Here is a tiny trained network, its code and every weight. The questions are about switching its units off for an input and a target symbol, where a switched-off unit gives its printed mean instead of its output.

import numpy as np


def w(rows, s, z=0):
    codes = np.array(rows[::2]) - 128.0
    scale = np.full(codes.shape[1], s)
    scale[-1] = z or s
    return codes * scale


def f(y):
    return np.maximum(y, 0)


def softmax(a):
    e = np.exp(a - a.max(-1, keepdims=True))
    return e / e.sum(-1, keepdims=True)


def log_softmax(a):
    a = a - a.max(-1, keepdims=True)
    return a - np.log(np.exp(a).sum(-1, keepdims=True))


def net(x, mask):
    ids = ['ΓΠβηθμ'.index(c) for c in x.split()]
    T = len(ids)
    res = E[ids] + P[:T]
    u = 0
    for l in range(3):
        q, k, v = (res @ M[l].T for M in (Q, K, V))
        z = softmax(np.where(np.tri(T) > 0, q @ k.T / 2**0.5, -1e9)) @ v
        res = res + np.where(mask[u], z, O[l][:, -1]) @ O[l][:, :-1]
        u += 1
        y = f(res @ A[l][:, :-1].T + A[l][:, -1])
        res = res + np.where(mask[u : u + 8], y, B[l][:, -1]) @ B[l][:, :-1]
        u += 8
    return log_softmax(res[-1] @ U[:, :-1].T + U[:, -1])


Q, K, V, O, A, B = {}, {}, {}, {}, {}, {}
E = w([
[131,137,159,180,108,151],'Γ',
[48,108,80,100,162,66],'Π',
[124,137,21,177,163,99],'β',
[137,65,165,100,147,154],'η',
[177,221,156,89,167,97],'θ',
[136,76,95,149,1,105],'μ',
],0.0062)
P = w([
[58,107,136,83,85,182],'0',
[204,58,129,94,100,68],'1',
[60,178,179,145,69,80],'2',
[164,137,60,95,99,203],'3',
[232,31,138,135,141,74],'4',
[69,166,186,173,99,78],'5',
[157,146,51,99,130,191],'6',
[233,37,157,167,169,73],'7',
[62,150,190,197,132,76],'8',
[152,156,49,112,154,180],'9',
[227,33,174,196,192,63],'10',
[62,138,206,229,154,72],'11',
[141,172,48,123,178,171],'12',
[254,71,170,212,190,46],'13',
],0.004)
Q[0] = w([
[121,254,130,117,139,110],'L0H1',
[209,138,121,210,206,30],'L0H1',
],0.009)
K[0] = w([
[89,106,115,225,152,141],'L0H1',
[123,254,145,174,217,108],'L0H1',
],0.0096)
V[0] = w([
[139,93,195,140,185,81],'L0H1',
[28,62,162,3,7,234],'L0H1',
],0.0051)
O[0] = w([
[155,117,105,186,103,127,253],'L0H1',
[113,116,113,2,28,116,235],'L0H1',
],0.0046,0.00028)
A[0] = w([
[47,76,245,155,150,81,188],'L0N1',
[99,143,113,168,229,137,180],'L0N2',
[2,122,151,223,28,113,118],'L0N3',
[111,99,105,70,198,61,81],'L0N4',
[98,111,152,65,115,170,5],'L0N5',
[83,88,254,41,163,188,132],'L0N6',
[74,197,236,162,75,146,180],'L0N7',
[194,121,151,204,124,249,134],'L0N8',
],0.0076,0.0021)
B[0] = w([
[129,88,216,169,174,77,252],'L0N1',
[196,175,73,135,151,126,214],'L0N2',
[83,179,203,220,55,159,199],'L0N3',
[185,75,117,75,117,118,175],'L0N4',
[104,145,27,113,70,68,135],'L0N5',
[185,100,112,156,144,253,203],'L0N6',
[73,90,165,74,209,180,195],'L0N7',
[150,55,59,56,156,97,180],'L0N8',
],0.011,0.0024)
Q[1] = w([
[34,252,188,118,109,221],'L1H1',
[79,170,241,149,118,119],'L1H1',
],0.023)
K[1] = w([
[59,3,162,68,12,122],'L1H1',
[72,189,62,78,63,178],'L1H1',
],0.015)
V[1] = w([
[45,88,2,240,146,128],'L1H1',
[173,254,154,58,126,146],'L1H1',
],0.0081)
O[1] = w([
[1,27,10,192,143,110,4],'L1H1',
[151,243,222,201,161,178,96],'L1H1',
],0.0047,0.0019)
A[1] = w([
[116,100,70,100,51,140,108],'L1N1',
[151,100,61,16,104,166,179],'L1N2',
[59,158,36,139,189,230,55],'L1N3',
[105,214,91,158,89,169,253],'L1N4',
[154,171,108,79,186,44,140],'L1N5',
[88,51,1,98,150,134,162],'L1N6',
[142,75,146,234,52,112,243],'L1N7',
[30,187,167,101,171,62,74],'L1N8',
],0.0089,0.0016)
B[1] = w([
[102,140,108,112,101,46,174],'L1N1',
[117,185,90,140,224,117,244],'L1N2',
[205,190,216,86,126,70,157],'L1N3',
[126,162,115,73,183,167,164],'L1N4',
[137,82,188,140,120,188,222],'L1N5',
[8,81,102,174,136,89,240],'L1N6',
[126,122,98,234,120,166,254],'L1N7',
[107,152,165,103,137,23,172],'L1N8',
],0.014,0.0037)
Q[2] = w([
[179,68,153,126,122,88],'L2H1',
[87,124,158,131,249,158],'L2H1',
],0.019)
K[2] = w([
[87,36,193,2,148,114],'L2H1',
[203,46,181,204,178,83],'L2H1',
],0.012)
V[2] = w([
[53,76,250,36,138,69],'L2H1',
[122,66,159,70,254,156],'L2H1',
],0.009)
O[2] = w([
[153,2,136,197,216,55,174],'L2H1',
[204,56,125,7,180,87,255],'L2H1',
],0.0046,0.0038)
A[2] = w([
[174,171,119,139,86,9,50],'L2N1',
[119,160,51,121,142,144,68],'L2N2',
[139,102,150,167,96,196,5],'L2N3',
[138,124,109,104,218,126,110],'L2N4',
[96,187,119,134,107,148,136],'L2N5',
[129,171,227,133,143,116,102],'L2N6',
[187,111,115,90,168,197,110],'L2N7',
[174,88,187,122,111,218,155],'L2N8',
],0.013,0.003)
B[2] = w([
[113,249,144,153,143,81,147],'L2N1',
[169,53,136,119,134,100,174],'L2N2',
[115,119,181,65,72,117,165],'L2N3',
[115,167,114,78,51,137,248],'L2N4',
[163,142,119,110,212,152,175],'L2N5',
[108,90,43,109,102,133,197],'L2N6',
[59,139,166,159,147,193,208],'L2N7',
[191,110,197,168,105,60,215],'L2N8',
],0.017,0.011)
U = w([
[199,94,202,142,112,94,137],'Γ',
[59,32,42,230,105,191,183],'Π',
[113,227,143,180,141,74,18],'β',
[164,122,101,4,94,70,62],'η',
[39,184,164,137,105,250,132],'θ',
[207,125,107,128,237,153,252],'μ',
],0.0035,0.002)

Each question gives the input, a string of symbols that net reads in full, and the target symbol t.
The units are the heads (2 rows each of Q, K, V and O) and the neurons (one row each of A and B). Each row of codes is followed by its name. A weight is (code - 128) times the scale printed after its matrix; where a second scale follows, it is the last column's (O, A, B and U).
mask holds one flag per unit, layer by layer, with each layer's heads first. A switched-off unit (its flag False) gives its mean, the last column of its rows in O or B, instead of its output. The means were averaged over made-up inputs and are rounded, as every weight is.
A unit's drop is (log p(t) with every unit on - log p(t) with that unit switched off) / (log p(t) with every unit on - log p(t) with every unit switched off).
The circuit of an input: a set's keep is (log p(t) with only the set's units on - log p(t) with every unit switched off) / (log p(t) with every unit on - log p(t) with every unit switched off). Starting from the 12 units with the biggest drops (on a tie, the unit counted first), units are removed one at a time, each time the one whose removal leaves the highest keep (on an exact tie, the one counted first), for as long as the keep stays at least 0.8.
circuit, biggest first: the units of the circuit, biggest drop first
unit that matters most: the unit with the biggest drop
top k neurons: the k neurons with the biggest drops, biggest first
input Γ Γ Π β θ μ θ, target μ: top 4 neurons : [L0N1 L1N7 L2N5 L0N3]
input θ θ θ η θ Π Γ β, target Π: circuit, biggest first : [L1N6 L0N2 L1H1]
input η Γ η θ η η η β η θ Γ η, target Γ: circuit, biggest first : [L0N6 L2N8 L1N2 L1N6]
input Π η Γ θ, target θ: unit that matters most : L0N7
input θ η θ Π Γ θ θ θ η θ μ Γ, target Π: top 3 neurons : [L0N3 L1N8 L0N1]
input Π θ θ, target η: circuit, biggest first : [L1N8 L1N7 L2N7 L2N6]
input η η Γ μ Γ θ η μ θ β μ, target Π: circuit, biggest first : [L1H1 L0N2 L2N8 L1N6]
input η η θ η η μ β η, target Π: circuit, biggest first : [L1H1 L1N6 L0N2 L2N8]
input β μ μ μ η β η θ η Π θ θ Γ, target θ: top 2 neurons : [L2N7 L0N1]
input θ β θ θ η η θ η η Γ, target η: top 2 neurons : [L0N1 L0N8]
input Γ β Γ η η θ Π Γ Π, target β: circuit, biggest first : [L1N8 L2N1 L0N6]
input θ η Π Γ Γ Γ μ β Π Π, target β: top 2 neurons : [L1N3 L0N1]
input θ β Π η θ Π μ η β Π, target η: top 2 neurons : [L2N7 L0N1]
input Γ Γ θ η η η β Γ μ Π η η μ μ, target Π: circuit, biggest first : [L1H1 L0N2 L1N7]
input Γ β θ Π Π, target Γ: top 2 neurons : [L1N5 L2N8]
input η η β μ η μ η Π, target Π: circuit, biggest first : [L1H1 L1N6]
input Π Π η θ η η η Π η Γ η μ Γ, target μ: top 2 neurons : [L1N7 L0N3]
input η Γ η μ η η, target Γ: unit that matters most : L0N6
input η θ η Γ Γ η η, target η: top 2 neurons : [L0N1 L2N4]
input μ η Γ Π η Π Π, target η: top 2 neurons : [L0N7 L1N2]
input β μ Π η, target μ: top 4 neurons : [L1N7 L1N2 L2N5 L0N7]
input θ Π η μ η μ, target θ: top 3 neurons : [L0N3 L1N7 L2N3]
input β η θ Γ, target θ: unit that matters most : L1H1
